Here is a tiny trained network, its code and every weight. The questions are about switching its units off for an input and a class, where a switched-off unit gives its printed mean instead of its output.

import numpy as np


def w(rows, s, z=0):
    codes = np.array(rows[::2]) - 128.0
    scale = np.full(codes.shape[1], s)
    scale[-1] = z or s
    return codes * scale


def f(y):
    return y / 2 * (1 + np.tanh(0.7978845608 * (y + 0.044715 * y**3)))


def log_softmax(a):
    a = a - a.max(-1, keepdims=True)
    return a - np.log(np.exp(a).sum(-1, keepdims=True))


def net(x, mask):
    res = np.array(x, float).reshape(1, 6) / 4 @ E
    y = f(res @ A[0][:, :-1].T + A[0][:, -1])
    res = res + np.where(mask, y, B[0][:, -1]) @ B[0][:, :-1]
    return log_softmax(res[-1] @ U[:, :-1].T + U[:, -1])


A, B = {}, {}
E = w([
[14,63,95,158,222,81,205,131,123,117,141,132],'x0',
[145,251,183,141,203,46,97,125,44,59,135,156],'x1',
[196,89,43,111,176,55,84,138,78,225,128,27],'x2',
[65,134,155,132,167,237,62,113,71,145,149,62],'x3',
[140,110,144,56,69,147,238,93,1,143,165,142],'x4',
[129,128,127,127,130,128,128,128,128,128,128,129],'x5',
],0.0086)
A[0] = w([
[152,114,115,125,146,109,120,119,111,139,115,118,116],'neuron 0',
[134,132,135,92,95,150,224,122,4,133,142,145,61],'neuron 1',
[81,185,186,133,113,170,163,122,151,75,136,201,69],'neuron 2',
[113,119,133,120,172,125,159,121,133,113,138,138,65],'neuron 3',
[119,64,109,122,86,176,160,124,177,156,134,97,2],'neuron 4',
[132,123,132,120,127,131,156,120,86,133,127,134,50],'neuron 5',
[99,126,136,136,103,163,158,131,155,117,127,162,89],'neuron 6',
[109,150,125,140,188,111,65,129,210,106,129,134,84],'neuron 7',
[217,182,145,118,72,170,74,122,107,125,124,145,40],'neuron 8',
[77,145,127,131,160,208,85,130,71,141,127,116,61],'neuron 9',
[167,134,110,133,150,90,121,141,109,151,149,75,92],'neuron 10',
[81,137,145,126,160,184,100,122,78,138,143,111,64],'neuron 11',
[123,139,114,117,162,132,102,126,156,130,120,136,63],'neuron 12',
[112,142,135,137,160,114,70,134,203,128,131,128,65],'neuron 13',
[133,204,164,129,189,70,110,124,52,88,135,154,16],'neuron 14',
[55,108,120,141,178,100,157,131,116,119,133,116,68],'neuron 15',
[166,139,124,128,94,142,102,135,133,121,146,110,84],'neuron 16',
[185,140,120,123,104,24,190,128,174,120,131,190,32],'neuron 17',
[173,99,94,117,163,80,115,123,76,177,129,79,93],'neuron 18',
[47,106,102,137,195,92,180,127,113,128,131,138,58],'neuron 19',
[130,121,109,131,132,115,114,126,109,144,130,125,65],'neuron 20',
[120,135,148,126,152,177,92,122,96,117,133,94,95],'neuron 21',
],0.019,0.0068)
B[0] = w([
[109,127,127,112,117,136,106,127,120,94,120,110,159],'neuron 0',
[149,129,140,254,139,136,95,127,111,124,125,129,243],'neuron 1',
[97,128,92,63,149,127,56,128,87,78,127,129,251],'neuron 2',
[124,134,175,117,108,126,118,131,132,130,120,119,151],'neuron 3',
[103,126,55,123,110,137,158,131,141,208,127,132,196],'neuron 4',
[137,123,126,160,123,128,117,138,108,128,135,121,152],'neuron 5',
[110,126,100,90,139,120,90,127,106,117,130,118,179],'neuron 6',
[142,120,135,216,131,138,97,134,114,124,126,121,216],'neuron 7',
[138,131,234,90,119,128,127,128,128,181,126,125,229],'neuron 8',
[146,130,118,120,116,100,166,138,172,70,126,127,204],'neuron 9',
[115,133,108,91,138,140,93,131,104,96,129,145,192],'neuron 10',
[142,132,121,124,135,112,185,125,159,86,127,128,193],'neuron 11',
[126,140,130,163,129,128,121,123,116,128,125,139,148],'neuron 12',
[142,129,129,195,125,130,130,117,88,125,137,132,194],'neuron 13',
[97,108,42,118,102,147,157,130,146,229,129,125,245],'neuron 14',
[149,133,191,99,126,133,130,126,126,165,128,137,190],'neuron 15',
[127,131,172,116,147,129,146,130,124,157,137,133,162],'neuron 16',
[154,133,127,125,132,109,212,128,187,54,128,123,211],'neuron 17',
[97,130,103,86,146,124,69,124,103,79,132,130,223],'neuron 18',
[144,138,213,87,121,133,128,126,129,164,131,126,207],'neuron 19',
[111,128,125,117,119,116,111,135,116,116,116,128,141],'neuron 20',
[144,127,123,118,137,116,176,122,157,88,127,134,181],'neuron 21',
],0.029,0.022)
U = w([
[102,120,102,58,202,135,23,114,74,50,118,125,156],'0',
[195,113,143,252,177,154,73,113,85,105,120,120,2],'1',
[179,140,255,60,151,144,106,114,124,169,122,123,188],'2',
[187,120,110,111,171,80,193,123,207,26,111,114,199],'3',
[100,79,36,110,112,173,133,131,146,208,115,119,76],'4',
],0.0068,0.0021)

Each question gives the input, the list of numbers given to net, and the class t.
The units are the neurons (one row each of A and B). Each row of codes is followed by its name. A weight is (code - 128) times the scale printed after its matrix; where a second scale follows, it is the last column's (A, B and U).
mask holds one flag per neuron, in row order. A switched-off neuron (its flag False) gives its mean, the last column of its row in B, instead of its output. The means were averaged over made-up inputs and are rounded, as every weight is.
A unit's drop is (log p(t) with every unit on - log p(t) with that unit switched off) / (log p(t) with every unit on - log p(t) with every unit switched off).
The circuit of an input: a set's keep is (log p(t) with only the set's units on - log p(t) with every unit switched off) / (log p(t) with every unit on - log p(t) with every unit switched off). Starting from the 12 units with the biggest drops (on a tie, the unit counted first), units are removed one at a time, each time the one whose removal leaves the highest keep (on an exact tie, the one counted first), for as long as the keep stays at least 0.8.
circuit, biggest first: the units of the circuit, biggest drop first
k most important neurons: the k neurons with the biggest drops, biggest first
drop when u is switched off: that unit's drop, to one decimal
input [-5,-8,4,-6,8,-4], class 1: 2 most important neurons : [neuron 1; neuron 14]
input [-1,-7,4,4,6,1], class 4: 3 most important neurons : [neuron 4; neuron 7; neuron 13]
input [-4,-7,-1,-3,2,-4], class 4: circuit, biggest first : [neuron 4]
input [-3,8,-7,-1,2,-7], class 4: 3 most important neurons : [neuron 14; neuron 18; neuron 10]
input [7,-4,-1,7,1,-6], class 2: 3 most important neurons : [neuron 19; neuron 15; neuron 17]
input [-8,-8,3,-1,6,-8], class 2: 2 most important neurons : [neuron 8; neuron 14]
input [-2,-2,0,3,0,-2], class 3: 2 most important neurons : [neuron 14; neuron 19]
input [5,8,1,-7,-2,-4], class 4: 4 most important neurons : [neuron 14; neuron 9; neuron 11; neuron 21]
input [-7,8,-2,-7,5,6], class 4: 4 most important neurons : [neuron 14; neuron 19; neuron 15; neuron 9]
input [4,-1,-4,7,-6,6], class 3: 2 most important neurons : [neuron 9; neuron 1]
input [0,-5,2,-8,-7,3], class 3: 2 most important neurons : [neuron 17; neuron 1]
input [-2,4,6,-2,-8,-3], class 1: 3 most important neurons : [neuron 7; neuron 2; neuron 13]
input [-6,-7,-6,-4,-7,-4], class 1: 3 most important neurons : [neuron 14; neuron 13; neuron 7]
input [7,-2,1,-3,4,-8], class 2: circuit, biggest first : [neuron 19]
input [7,-3,5,-6,0,-4], class 2: 3 most important neurons : [neuron 19; neuron 2; neuron 15]
input [8,6,-6,-7,-2,7], class 2: 2 most important neurons : [neuron 19; neuron 15]
input [3,7,0,-8,-7,0], class 3: drop when neuron 8 is switched off : 0.1
input [-1,5,-6,-6,8,-4], class 1: drop when neuron 1 is switched off : 7.2
input [1,5,3,-8,1,-5], class 3: drop when neuron 17 is switched off : 6.1
input [5,3,-4,-6,5,-6], class 3: drop when neuron 7 is switched off : 2.0
input [7,-3,-4,-3,7,-3], class 1: circuit, biggest first : [neuron 1]
